Below is a small trained network, with its code and all its weights. Each question gives an input and a target symbol and asks what happens when units are switched off, that is, made to give their printed mean instead of their output.

import numpy as np


def w(rows, s, z=0):
    codes = np.array(rows[::2]) - 128.0
    scale = np.full(codes.shape[1], s)
    scale[-1] = z or s
    return codes * scale


def norm(h):
    return h / np.sqrt((h * h).mean(-1, keepdims=True) + 1e-5)


def f(y):
    return np.maximum(y, 0)


def softmax(a):
    e = np.exp(a - a.max(-1, keepdims=True))
    return e / e.sum(-1, keepdims=True)


def log_softmax(a):
    a = a - a.max(-1, keepdims=True)
    return a - np.log(np.exp(a).sum(-1, keepdims=True))


def net(x, mask):
    ids = ['ΔΘΞΠηλμτψ'.index(c) for c in x.split()]
    T = len(ids)
    res = E[ids] + P[:T]
    q, k, v = (norm(res) @ M[0].T for M in (Q, K, V))
    z = softmax(np.where(np.tri(T) > 0, q @ k.T / 3**0.5, -1e9)) @ v
    res = res + np.where(mask[0], z, O[0][:, -1]) @ O[0][:, :-1]
    y = f(norm(res) @ A[0][:, :-1].T + A[0][:, -1])
    res = res + np.where(mask[1:13], y, B[0][:, -1]) @ B[0][:, :-1]
    return log_softmax(norm(res)[-1] @ U[:, :-1].T + U[:, -1])


Q, K, V, O, A, B = {}, {}, {}, {}, {}, {}
E = w([
[122,71,23,130,113],'Δ',
[100,134,81,85,115],'Θ',
[155,86,1,154,106],'Ξ',
[196,148,199,118,153],'Π',
[85,11,129,84,138],'η',
[102,81,176,152,230],'λ',
[135,165,170,27,145],'μ',
[90,96,25,54,131],'τ',
[143,134,55,82,184],'ψ',
],0.023)
P = w([
[24,115,55,128,104],'0',
[55,162,131,61,95],'1',
[75,165,114,59,113],'2',
[85,141,131,46,110],'3',
[105,137,127,51,120],'4',
[126,134,139,49,130],'5',
[135,128,151,27,135],'6',
[156,126,146,28,143],'7',
[186,108,136,60,133],'8',
[190,102,128,50,143],'9',
[206,88,128,40,162],'10',
[230,70,115,56,172],'11',
[254,78,159,48,154],'12',
[214,62,162,41,170],'13',
],0.0076)
Q[0] = w([
[237,162,49,31,254],'h1',
[246,108,57,24,196],'h1',
[165,145,118,95,88],'h1',
],0.014)
K[0] = w([
[215,9,94,97,231],'h1',
[208,35,126,32,230],'h1',
[87,104,133,57,164],'h1',
],0.011)
V[0] = w([
[162,218,34,170,157],'h1',
[72,104,124,176,253],'h1',
[154,206,89,52,173],'h1',
],0.021)
O[0] = w([
[30,221,99,158,119,95],'h1',
[188,170,85,92,248,255],'h1',
[165,216,123,91,70,254],'h1',
],0.016,0.013)
A[0] = w([
[174,143,28,184,202,96],'n1',
[214,245,85,255,126,98],'n2',
[50,40,117,20,113,115],'n3',
[184,98,31,246,77,211],'n4',
[183,120,228,222,108,2],'n5',
[196,150,124,61,162,128],'n6',
[171,119,93,214,105,96],'n7',
[214,19,99,111,138,193],'n8',
[116,130,195,130,72,77],'n9',
[83,134,199,175,223,156],'n10',
[53,120,149,160,4,86],'n11',
[66,191,161,183,181,93],'n12',
],0.016,0.0043)
B[0] = w([
[236,161,191,124,198,194],'n1',
[15,117,97,60,88,187],'n2',
[131,63,116,201,55,150],'n3',
[37,166,191,157,113,141],'n4',
[110,157,177,252,83,133],'n5',
[34,96,124,113,143,251],'n6',
[92,93,85,94,106,130],'n7',
[104,53,152,78,87,222],'n8',
[159,178,182,143,165,138],'n9',
[122,155,156,35,186,146],'n10',
[243,121,90,167,192,142],'n11',
[127,42,139,183,144,140],'n12',
],0.028,0.017)
U = w([
[83,150,203,232,133,194],'Δ',
[160,120,37,162,99,97],'Θ',
[82,122,104,254,174,215],'Ξ',
[97,61,162,135,53,165],'Π',
[112,76,141,126,230,2],'η',
[186,129,40,153,197,54],'λ',
[187,159,146,91,45,195],'μ',
[57,175,93,125,104,166],'τ',
[25,143,101,200,167,64],'ψ',
],0.0088,0.0028)

Each question gives the input, a string of symbols that net reads in full, and the target symbol t.
The units are the heads (3 rows each of Q, K, V and O) and the neurons (one row each of A and B). Each row of codes is followed by its name. A weight is (code - 128) times the scale printed after its matrix; where a second scale follows, it is the last column's (O, A, B and U).
mask holds one flag per unit, heads first, then neurons. A switched-off unit (its flag False) gives its mean, the last column of its rows in O or B, instead of its output. The means were averaged over made-up inputs and are rounded, as every weight is.
A unit's drop is (log p(t) with every unit on - log p(t) with that unit switched off) / (log p(t) with every unit on - log p(t) with every unit switched off).
The circuit of an input: a set's keep is (log p(t) with only the set's units on - log p(t) with every unit switched off) / (log p(t) with every unit on - log p(t) with every unit switched off). Starting from the 12 units with the biggest drops (on a tie, the unit counted first), units are removed one at a time, each time the one whose removal leaves the highest keep (on an exact tie, the one counted first), for as long as the keep stays at least 0.8.
units of the circuit, in order: the units of the circuit, biggest drop first
k most important neurons: the k neurons with the biggest drops, biggest first
drop when u is switched off: that unit's drop, to one decimal
input η μ ψ Π Π τ μ λ ψ μ Ξ, target τ: most important neuron => (n2)
input ψ μ μ Ξ Ξ μ μ η Π Ξ Π, target Π: 2 most important neurons => (n8 n1)
input Π μ Π, target Δ: 2 most important neurons => (n5 n9)
input Θ τ μ μ Θ, target μ: units of the circuit, in order => (h1 n6)
input τ Δ Ξ Θ Δ μ Δ Θ, target λ: 3 most important neurons => (n11 n8 n6)
input η Π Π Ξ μ Π Θ, target Π: units of the circuit, in order => (h1 n3)
input Π Δ Ξ Ξ Ξ Θ, target λ: units of the circuit, in order => (n11 h1)
input τ Π τ, target Θ: 2 most important neurons => (n11 n8)
input η μ ψ η ψ ψ Π Π Π Π Π Δ, target τ: units of the circuit, in order => (h1 n8)
input η ψ ψ Δ τ ψ Ξ τ Π μ, target τ: 2 most important neurons => (n8 n1)
input Δ τ Π ψ Π μ Ξ Θ Π η Π μ μ Ξ, target Π: 2 most important neurons => (n8 n4)
input μ Θ Θ, target μ: drop when h1 is switched off => 1.4
input μ Ξ Θ Δ μ μ μ, target μ: drop when n1 is switched off => 0.2
input μ η μ Θ, target Π: drop when n8 is switched off => 0.1
input ψ η Π λ ψ Θ Δ μ ψ Δ Π Ξ τ, target τ: most important neuron => (n8)
